Read these off the matrix that follows.
1) What is the entry just right of the largest entry?
2) What is the 2nd largest entry?
3) What is the 2nd entry in reading order?
4) What is the entry just left of the largest entry?
array([[ 0.8,  0.4,  0.9,  0.9, -0.2,  0.3,  0.9,  0.5,  0.7,  0.3, -0.3,
         0.6,  1.1, -0.1,  0.8,  0.4],
       [ 0.8,  0.6,  0.8,  0.7, -0.2,  0.3,  1.2,  0.5,  0.9,  0.1,  0.0,
         0.4,  0.7, -0.3,  0.4,  0.5],
       [ 0.9, -0.1,  0.9,  1.0,  0.6,  0.1,  0.5,  0.3,  0.6,  1.1, -0.2,
         1.1,  1.6,  0.7,  1.0,  0.5],
       [ 0.2,  0.6,  0.7,  0.2,  0.0,  0.8,  0.7,  0.4, -0.1,  0.8,  1.0,
         1.6,  0.1,  0.1,  0.6,  0.7],
       [ 0.4,  0.4, -0.1,  1.4, -0.3,  0.5,  0.4,  0.9,  2.0,  1.3,  1.4,
         0.1,  0.5,  0.8, -0.5, -0.9],
       [ 0.2,  0.6,  0.9,  0.1,  0.1,  0.8,  0.8,  0.2, -0.1,  0.9,  1.0,
         1.8,  0.1,  0.0,  0.6,  0.9],
       [ 0.9, -0.1,  1.0,  1.1,  0.2,  0.1,  0.6,  0.4,  0.6,  0.8, -0.4,
         1.1,  1.6,  0.5,  1.0,  0.4],
       [ 0.8,  0.6,  0.8,  0.7, -0.1,  0.2,  1.3,  0.5,  0.9,  0.1,  0.0,
         0.5,  0.7, -0.3,  0.4,  0.7],
       [ 0.9,  0.6,  0.5,  1.0,  0.2, -0.3,  1.7,  0.3,  1.7,  0.3,  0.9,
         0.7,  0.1, -0.2, -0.7,  0.7],
       [ 0.2,  0.7,  0.5,  0.3, -0.6,  0.9,  0.3,  0.5, -0.3, -0.2,  0.9,
         1.4, -0.3,  0.4,  0.5,  0.7],
       [ 0.2,  0.9,  0.2,  0.7, -1.7,  1.2,  0.0,  1.1,  0.0, -0.8,  0.5,
         0.4, -0.1,  0.4,  0.7, -0.1],
       [ 0.3,  0.4,  0.7,  0.6,  0.2,  0.6,  0.7,  0.5,  0.8,  1.5,  1.1,
         1.2,  0.5,  0.2,  0.3,  0.1]])
1) 1.3
2) 1.8
3) 0.4
4) 0.9

Read these off the table that follows.
1) Which number is the fourth entry, reading row by row?
2) Which number is the first entry, reading row by row?
3) Which number is the 2nd entry in reading order?
4) Which number is the fifth entry, reading row by row?
5) Which number is the last entry, reading row by row?
6) Which number is the bottom-left entry?
7) Which number is the smallest entry in the first row?
8) Which number is the 2nd entry on the diagonal from the top-right corner?
[[ -7   8 -30 -18  -2  18   3 -26 -23 -11 -15  28 -25   0]
 [  2  59 -21  24  20  -9  -4 -35  33 -13  -2 -12  -9  21]
 [ -7   8 -30 -18  -3  18   3 -26 -23 -11 -15  28 -25   0]
 [-46 -24  13 -54  32 -23 -10  26  46  48  -1  35  22  -5]
 [-46 -24  13 -54  32 -23 -10  26  46  48  -1  35  22  -5]
 [ -7   8 -30 -18  -3  18   3 -26 -23 -11 -15  28 -25   0]
 [-46 -24  13 -54  32 -23 -10  26  46  48  -1  35  22  -5]
 [-46 -24  13 -54  32 -23 -10  27  46  48  -1  35  21  -5]
 [  2  59 -21  24  20  -9  -4 -35  33 -13  -2 -12  -9  21]
 [ -7   8 -30 -18  -3  18   3 -26 -23 -11 -15  28 -25   0]
 [  2  58 -21  24  20  -9  -4 -35  32 -13  -2 -12  -9  22]
 [ -7   8 -30 -18  -3  18   3 -26 -23 -11 -15  28 -25   0]
 [-46 -24  13 -54  32 -23 -10  26  47  48  -1  35  22  -5]
 [  2  59 -21  24  20  -9  -4 -36  33 -13  -2 -12  -9  22]]
1) -18
2) -7
3) 8
4) -2
5) 22
6) 2
7) -30
8) -9

data =
[[  59.16  -49.23  -21.00  -64.54   31.04]
 [ -19.73  -25.83   82.05   25.80   31.21]
 [  19.88  -22.11   74.58  -87.33  -80.18]
 [ -34.05  -23.84   87.91  116.51   25.86]
 [  28.61  -58.58  153.07   31.92   20.76]
 [  52.87  -50.20   48.47   55.32  -79.09]
 [ -20.70    5.82 -161.03  -26.00   33.84]
 [ -57.11  -42.34 -158.88  109.09  -94.03]
 [  57.83   40.05   55.07   96.72 -135.54]]
The first entry in the row that holds the largest entry?
Answer: 28.61
The first entry on the diagonal from the top-right corner?
Answer: 31.04
The entry just left of -158.88 -> -42.34
The largest entry in the first row?
Answer: 59.16
The fifth-last entry, reading row by row is 57.83
The entry directly below -49.23?
Answer: -25.83
The 3rd entry on the diagonal from the top-right corner?
Answer: 74.58
The first entry in the row that holds the smallest entry is -20.70
The fourth-last entry, reading row by row?
Answer: 40.05
The bottom entry of the column that holds the smallest entry is 55.07
The entry just left of 153.07: -58.58
The entry directly below -19.73?
Answer: 19.88
The largest entry in the last column -> 33.84
The entry just right of the largest entry -> 31.92
The third largest entry: 109.09
The last entry in the row that holds the largest entry -> 20.76
The entry directly above 25.86 -> -80.18
The largest entry: 153.07
The entry directly above the largest entry?
Answer: 87.91
The entry just left of -23.84 -> -34.05
The entry just left of 25.80?
Answer: 82.05
The last entry, reading row by row?
Answer: -135.54
The entry just left of -135.54 is 96.72
The smallest entry in the first row?
Answer: -64.54
The entry just left of the smallest entry?
Answer: 5.82
The smallest entry is -161.03
The entry directly below the centre entry?
Answer: 48.47
The third entry, reading row by row: -21.00
The entry just left of 87.91?
Answer: -23.84
The entry just left of 33.84 -> -26.00
